Here is a tiny trained network, its code and every weight. The questions are about switching its units off for an input and a class, where a switched-off unit gives its printed mean instead of its output.

import numpy as np


def w(rows, s, z=0):
    codes = np.array(rows[::2]) - 128.0
    scale = np.full(codes.shape[1], s)
    scale[-1] = z or s
    return codes * scale


def f(y):
    return y / 2 * (1 + np.tanh(0.7978845608 * (y + 0.044715 * y**3)))


def log_softmax(a):
    a = a - a.max(-1, keepdims=True)
    return a - np.log(np.exp(a).sum(-1, keepdims=True))


def net(x, mask):
    res = np.array(x, float).reshape(1, 4) / 4 @ E
    y = f(res @ A[0][:, :-1].T + A[0][:, -1])
    res = res + np.where(mask, y, B[0][:, -1]) @ B[0][:, :-1]
    return log_softmax(res[-1] @ U[:, :-1].T + U[:, -1])


A, B = {}, {}
E = w([
[102,98,60,112,135,65,51,212,119],'x0',
[75,154,111,111,181,97,126,56,92],'x1',
[105,169,174,178,37,83,99,87,136],'x2',
[247,186,147,83,172,49,151,135,139],'x3',
],0.012)
A[0] = w([
[176,110,141,130,179,118,208,111,176,53],'N0',
[150,114,91,105,90,174,144,203,164,139],'N1',
[114,90,27,170,162,91,100,149,123,117],'N2',
[129,135,114,68,141,107,135,135,125,58],'N3',
[11,79,143,225,86,137,52,186,151,249],'N4',
[170,93,142,111,193,169,161,129,128,180],'N5',
[124,169,60,39,154,79,58,119,19,112],'N6',
[150,129,173,101,114,121,116,179,184,119],'N7',
[182,152,177,157,40,71,68,159,205,193],'N8',
[125,111,139,112,114,108,159,139,111,85],'N9',
[196,199,167,130,136,153,186,52,142,138],'N10',
[110,117,133,122,137,102,129,160,70,3],'N11',
],0.011,0.0043)
B[0] = w([
[157,113,154,50,97,82,150,152,173,175],'N0',
[86,39,174,176,58,118,164,81,104,179],'N1',
[116,95,141,57,162,174,49,98,115,187],'N2',
[96,151,100,118,181,102,135,120,158,144],'N3',
[142,57,109,129,25,159,207,57,178,252],'N4',
[173,51,156,123,121,164,147,98,188,184],'N5',
[148,121,97,128,203,40,44,131,163,199],'N6',
[166,138,71,165,94,64,138,69,145,164],'N7',
[192,105,82,197,2,102,134,58,37,230],'N8',
[83,127,123,95,131,101,138,137,112,124],'N9',
[92,68,198,93,59,243,136,79,149,219],'N10',
[173,159,147,80,152,155,156,187,103,131],'N11',
],0.0092,0.016)
U = w([
[133,185,108,116,135,102,171,192,127,34],'0',
[175,34,126,51,135,89,115,103,214,149],'1',
[83,63,161,163,48,226,145,27,110,195],'2',
[128,165,91,80,190,91,60,130,104,33],'3',
[165,137,176,101,111,123,222,94,121,25],'4',
[118,221,129,151,110,152,72,187,134,41],'5',
[206,138,80,241,60,2,133,87,93,252],'6',
[121,239,110,129,163,145,146,216,88,36],'7',
],0.0088,0.0043)

Each question gives the input, the list of numbers given to net, and the class t.
The units are the neurons (one row each of A and B). Each row of codes is followed by its name. A weight is (code - 128) times the scale printed after its matrix; where a second scale follows, it is the last column's (A, B and U).
mask holds one flag per neuron, in row order. A switched-off neuron (its flag False) gives its mean, the last column of its row in B, instead of its output. The means were averaged over made-up inputs and are rounded, as every weight is.
A unit's drop is (log p(t) with every unit on - log p(t) with that unit switched off) / (log p(t) with every unit on - log p(t) with every unit switched off).
The circuit of an input: a set's keep is (log p(t) with only the set's units on - log p(t) with every unit switched off) / (log p(t) with every unit on - log p(t) with every unit switched off). Starting from all 12 units, units are removed one at a time, each time the one whose removal leaves the highest keep (on an exact tie, the one counted first), for as long as the keep stays at least 0.8.
circuit, biggest first: the units of the circuit, biggest drop first
unit that matters most: the unit with the biggest drop
k most important neurons: the k neurons with the biggest drops, biggest first
drop when u is switched off: that unit's drop, to one decimal
input [0,6,1,4], class 1: unit that matters most	N8
input [-1,-5,-1,7], class 6: 3 most important neurons	N7, N8, N4
input [-3,2,-5,4], class 1: 2 most important neurons	N0, N8
input [-3,4,-6,-1], class 1: 3 most important neurons	N8, N4, N1
input [-1,-2,-7,1], class 1: 2 most important neurons	N8, N10
input [7,4,6,-2], class 6: 2 most important neurons	N10, N6
input [-2,-7,0,8], class 2: 2 most important neurons	N10, N6
input [3,-6,-2,1], class 6: 3 most important neurons	N10, N7, N4
input [0,7,2,5], class 1: 3 most important neurons	N8, N10, N6
input [7,7,-6,-8], class 1: 2 most important neurons	N6, N4
input [7,8,-2,-4], class 1: 2 most important neurons	N4, N6
input [5,1,7,0], class 6: 2 most important neurons	N10, N8
input [2,3,7,1], class 6: drop when N10 is switched off	0.1
input [-1,-7,8,3], class 6: circuit, biggest first	N8
input [3,6,-8,-7], class 1: drop when N6 is switched off	0.3
input [6,-6,0,1], class 6: drop when N7 is switched off	0.2
